Below is a small trained network, with its code and all its weights. Each question gives an input and a class and asks what happens when units are switched off, that is, made to give their printed mean instead of their output.

import numpy as np


def w(rows, s, z=0):
    codes = np.array(rows[::2]) - 128.0
    scale = np.full(codes.shape[1], s)
    scale[-1] = z or s
    return codes * scale


def f(y):
    return np.maximum(y, 0)


def log_softmax(a):
    a = a - a.max(-1, keepdims=True)
    return a - np.log(np.exp(a).sum(-1, keepdims=True))


def net(x, mask):
    res = np.array(x, float).reshape(1, 4) / 4 @ E
    y = f(res @ A[0][:, :-1].T + A[0][:, -1])
    res = res + np.where(mask, y, B[0][:, -1]) @ B[0][:, :-1]
    return log_softmax(res[-1] @ U[:, :-1].T + U[:, -1])


A, B = {}, {}
E = w([
[119,244,44,98,114,116,73,186,174],'x0',
[62,186,163,97,178,69,115,138,164],'x1',
[187,118,174,180,70,90,146,143,166],'x2',
[100,150,200,93,126,116,83,65,145],'x3',
],0.011)
A[0] = w([
[148,179,197,72,184,64,44,50,163,231],'N0',
[249,50,55,147,113,193,236,64,24,252],'N1',
[210,178,109,187,96,75,40,153,233,151],'N2',
[27,160,146,96,225,145,155,70,90,250],'N3',
[154,135,177,228,109,142,46,122,216,190],'N4',
[103,179,49,1,170,179,129,158,137,177],'N5',
],0.0076,0.0033)
B[0] = w([
[73,147,145,52,75,96,130,69,188,216],'N0',
[160,149,134,161,166,210,195,171,121,252],'N1',
[66,189,84,189,10,125,159,224,132,193],'N2',
[98,73,140,85,138,123,47,82,142,214],'N3',
[111,141,134,96,81,93,164,116,160,171],'N4',
[89,228,50,144,160,121,103,170,119,215],'N5',
],0.011,0.014)
U = w([
[173,170,40,183,180,83,152,176,129,166],'0',
[152,71,250,202,192,196,254,85,74,208],'1',
[158,193,154,169,40,113,130,143,172,126],'2',
[150,68,172,97,127,64,189,58,162,56],'3',
[217,163,32,182,217,200,135,152,88,79],'4',
[182,143,140,219,161,109,73,90,40,2],'5',
[62,189,73,88,210,121,34,103,117,200],'6',
[153,37,186,128,249,92,26,64,97,44],'7',
],0.0081,0.0039)

Each question gives the input, the list of numbers given to net, and the class t.
The units are the neurons (one row each of A and B). Each row of codes is followed by its name. A weight is (code - 128) times the scale printed after its matrix; where a second scale follows, it is the last column's (A, B and U).
mask holds one flag per neuron, in row order. A switched-off neuron (its flag False) gives its mean, the last column of its row in B, instead of its output. The means were averaged over made-up inputs and are rounded, as every weight is.
A unit's drop is (log p(t) with every unit on - log p(t) with that unit switched off) / (log p(t) with every unit on - log p(t) with every unit switched off).
The circuit of an input: a set's keep is (log p(t) with only the set's units on - log p(t) with every unit switched off) / (log p(t) with every unit on - log p(t) with every unit switched off). Starting from all 6 units, units are removed one at a time, each time the one whose removal leaves the highest keep (on an exact tie, the one counted first), for as long as the keep stays at least 0.8.
units of the circuit, in order: the units of the circuit, biggest drop first
k most important neurons: the k neurons with the biggest drops, biggest first
drop when u is switched off: that unit's drop, to one decimal
input [4,-8,-3,5], class 4: units of the circuit, in order -> [N0, N3]
input [-7,8,-5,-8], class 7: 3 most important neurons -> [N3, N2, N5]
input [-6,-1,7,8], class 3: 2 most important neurons -> [N0, N4]
input [-8,3,-3,0], class 7: units of the circuit, in order -> [N3, N2]
input [-4,-8,-7,8], class 1: units of the circuit, in order -> [N1]
input [-4,5,4,-6], class 1: 3 most important neurons -> [N5, N2, N0]
input [-4,0,8,-5], class 1: 2 most important neurons -> [N5, N1]
input [-4,5,-2,-6], class 1: 3 most important neurons -> [N5, N0, N2]
input [-5,1,1,5], class 3: 3 most important neurons -> [N5, N0, N1]
input [-4,8,1,3], class 7: 4 most important neurons -> [N3, N2, N5, N1]
input [-5,6,-3,-8], class 1: drop when N3 is switched off -> -0.1
input [-7,6,-7,7], class 7: drop when N3 is switched off -> 0.6
input [6,6,3,3], class 2: drop when N1 is switched off -> 0.0
input [-2,-2,-3,-2], class 1: most important neuron -> [N5]
input [-7,6,-3,8], class 7: 3 most important neurons -> [N3, N2, N5]
